[[-20  16  14 -29   0]
 [-14   3  18 -12   0]
 [  9 -39 -18  31  -2]
 [ 29  -2  13  -5  -1]
 [ 24   7  21 -15  -1]]
:
[[16 14]
 [ 3 18]]

[[-34 -12 -19 -19]
 [ 15   7 -24  11]
 [-32  17 -27  28]
 [ 20   2 -23   4]]
:
[[-12 -19]
 [  7 -24]]

[[-34  -5  -4]
 [ -5  -2 -30]
 [ -8  -2 -27]
 [-33  -5  -5]
 [-36  -5  -3]]
:
[[ -5  -4]
 [ -2 -30]]

[[ 13  31 -39]
 [  4   5  -7]]
:
[[ 31 -39]
 [  5  -7]]

[[-22 -34  25 -19]
 [-25  20 -30   5]
 [-20 -21  27   3]
 [  7 -35 -26   4]]
:
[[-34  25]
 [ 20 -30]]

[[-12 -17  10  40]
 [  1   0 -10  33]]
:
[[-17  10]
 [  0 -10]]

[[ 26  -3 -27  39]
 [ 19   1 -15  23]]
:
[[ -3 -27]
 [  1 -15]]

[[-5 23  0]
 [ 6 37 19]]
:
[[23  0]
 [37 19]]
---
[[ -8   3   9   1  -2  11   2  -7   0   2   2  14  -3]
 [-11  10  -6   0  -1  -1  -5   2   2   1  -2  -3   5]
 [ -2   5  29   0  -1 -17   2   0   2   1   2  -6   0]
 [ -5   8  27   0  -4   1   1  -2   2  -2   0   0   3]
 [ -1  -2  27  -4   0   7  -7   5   0   3  -4   5   3]
 [  2  14   3   5  -1   4  -1  -1  -5   0  -2  -7   1]]
:
[[ -1  -2  27  -4   0   7  -7   5   0   3  -4   5   3]
 [ -8   3   9   1  -2  11   2  -7   0   2   2  14  -3]
 [ -2   5  29   0  -1 -17   2   0   2   1   2  -6   0]
 [ -5   8  27   0  -4   1   1  -2   2  -2   0   0   3]
 [-11  10  -6   0  -1  -1  -5   2   2   1  -2  -3   5]
 [  2  14   3   5  -1   4  -1  -1  -5   0  -2  -7   1]]

[[ 11 -36 -26  -1   5   5]
 [ 11   3 -29   1 -26 -29]
 [-33 -30  20  -1 -11 -15]
 [-24 -23  12  -1 -19 -26]
 [  5  -9 -13  -1  17  18]
 [  4  34 -15   0 -15 -16]]
:
[[ 11 -36 -26  -1   5   5]
 [-33 -30  20  -1 -11 -15]
 [-24 -23  12  -1 -19 -26]
 [  5  -9 -13  -1  17  18]
 [ 11   3 -29   1 -26 -29]
 [  4  34 -15   0 -15 -16]]

[[ 12  31  26   2  22  -3   4  14   3  12   7   4   9  -1   2]
 [ -5  -3   1  -1  -2   2 -20   5  17   4   6  -1   2  -2  10]
 [  0   4   8   0   3  -6 -12 -17  19 -11 -10  -1   3  -4  16]
 [  4  15  16   0   8  -6   0 -10   5 -13  -2   3  -1  -3   7]]
:
[[ -5  -3   1  -1  -2   2 -20   5  17   4   6  -1   2  -2  10]
 [  0   4   8   0   3  -6 -12 -17  19 -11 -10  -1   3  -4  16]
 [  4  15  16   0   8  -6   0 -10   5 -13  -2   3  -1  -3   7]
 [ 12  31  26   2  22  -3   4  14   3  12   7   4   9  -1   2]]

[[-20  -7  28   2   0  19  35 -14]
 [  1   2   1  -3  -2   4   3   0]
 [ -4  -1   0   0  11  -2  -3   6]
 [ -3  20  -1 -24  -7   4 -38  31]]
:
[[-20  -7  28   2   0  19  35 -14]
 [ -4  -1   0   0  11  -2  -3   6]
 [  1   2   1  -3  -2   4   3   0]
 [ -3  20  -1 -24  -7   4 -38  31]]

[[ -8  11]
 [-26 -30]
 [-33  17]
 [ -7   4]
 [-30 -14]]
:
[[-26 -30]
 [-30 -14]
 [ -7   4]
 [ -8  11]
 [-33  17]]

[[-35 -22]
 [ 26  23]
 [  0 -32]
 [-35 -15]
 [ -6  32]
 [-35   0]
 [ -5  25]]
:
[[  0 -32]
 [-35 -22]
 [-35 -15]
 [-35   0]
 [ 26  23]
 [ -5  25]
 [ -6  32]]
---
[[  7  15 -16 -32 -10  -2   3  30   7  14  -3  -3  -9  -2 -11]
 [ -5  10 -25 -17  -5   9 -21  11  11  12 -18 -22   3  -5  -5]
 [-21 -21   7  18 -15  -9   5  29  -4  -8   9   3  -8  15   9]
 [  5  18  19   2 -10 -14  25  -3 -19   9   9  27  -5  -2   3]
 [ 20   4  -2 -30   4  16 -13  13  19  10  -9  -6   3  -4 -17]]
:
[[-21 -21   7  18 -15  -9   5  29  -4  -8   9   3  -8  15   9]
 [ -5  10 -25 -17  -5   9 -21  11  11  12 -18 -22   3  -5  -5]
 [  5  18  19   2 -10 -14  25  -3 -19   9   9  27  -5  -2   3]
 [  7  15 -16 -32 -10  -2   3  30   7  14  -3  -3  -9  -2 -11]
 [ 20   4  -2 -30   4  16 -13  13  19  10  -9  -6   3  -4 -17]]

[[-25  23   7  -3 -13 -12  31]
 [  0 -34  -4 -10  17   2   1]
 [-10   4   3  -1   2   2   2]
 [  5  -7   0   3   8  -4   5]]
:
[[-25  23   7  -3 -13 -12  31]
 [-10   4   3  -1   2   2   2]
 [  0 -34  -4 -10  17   2   1]
 [  5  -7   0   3   8  -4   5]]

[[-23   1 -15 -20  -2  14   8  19  -1   1   4  27  -2  12  -2   8]
 [ 23  -4 -28  -9   8   4   6  21   4   2 -11  -2  28   2  16 -21]
 [ -5  11   2 -16 -17   5  -5 -13   3   3  -3 -15  -4  13  28  11]
 [  8   4  -2 -32   6 -30   3  -5   7   2  -6  -1 -20  11  24   1]
 [ -4  -6  14   9  23 -37  10 -18 -11   2  10  11  -9  -4  -5   4]
 [-11  -5   0   0  -5  18  10 -20   1  -2   6  18  11   7 -15  17]]
:
[[-23   1 -15 -20  -2  14   8  19  -1   1   4  27  -2  12  -2   8]
 [-11  -5   0   0  -5  18  10 -20   1  -2   6  18  11   7 -15  17]
 [ -5  11   2 -16 -17   5  -5 -13   3   3  -3 -15  -4  13  28  11]
 [ -4  -6  14   9  23 -37  10 -18 -11   2  10  11  -9  -4  -5   4]
 [  8   4  -2 -32   6 -30   3  -5   7   2  -6  -1 -20  11  24   1]
 [ 23  -4 -28  -9   8   4   6  21   4   2 -11  -2  28   2  16 -21]]

[[ 16 -31   2 -10  13 -25]
 [-14 -17 -26  -6   6  -8]
 [-20  -5  -9  -5  20   4]
 [ -8 -16  -9 -15  12  -6]
 [ -4 -19 -37 -22 -12 -21]
 [-18  -1  -5 -15  11 -21]
 [ -5   2   1  18   5  -2]
 [ -7   7   0   6   7 -12]]
:
[[-20  -5  -9  -5  20   4]
 [-18  -1  -5 -15  11 -21]
 [-14 -17 -26  -6   6  -8]
 [ -8 -16  -9 -15  12  -6]
 [ -7   7   0   6   7 -12]
 [ -5   2   1  18   5  -2]
 [ -4 -19 -37 -22 -12 -21]
 [ 16 -31   2 -10  13 -25]]

[[  0 -34   4   1 -19  -6 -16 -40   2  27 -10 -19  -9  21  -7   5]
 [-22 -22   9 -20  17  -2 -34 -23 -26   5   2 -27   1 -18 -18   1]]
:
[[-22 -22   9 -20  17  -2 -34 -23 -26   5   2 -27   1 -18 -18   1]
 [  0 -34   4   1 -19  -6 -16 -40   2  27 -10 -19  -9  21  -7   5]]

[[-24 -14   1  -1   3  -5   9  -3  -5   0   7  -6]
 [-25 -24   4  -3   8   0  20  -4   4  11   2 -16]
 [ 27  16 -26  -3  16   5 -22  -5   7 -23  23  36]]
:
[[-25 -24   4  -3   8   0  20  -4   4  11   2 -16]
 [-24 -14   1  -1   3  -5   9  -3  -5   0   7  -6]
 [ 27  16 -26  -3  16   5 -22  -5   7 -23  23  36]]
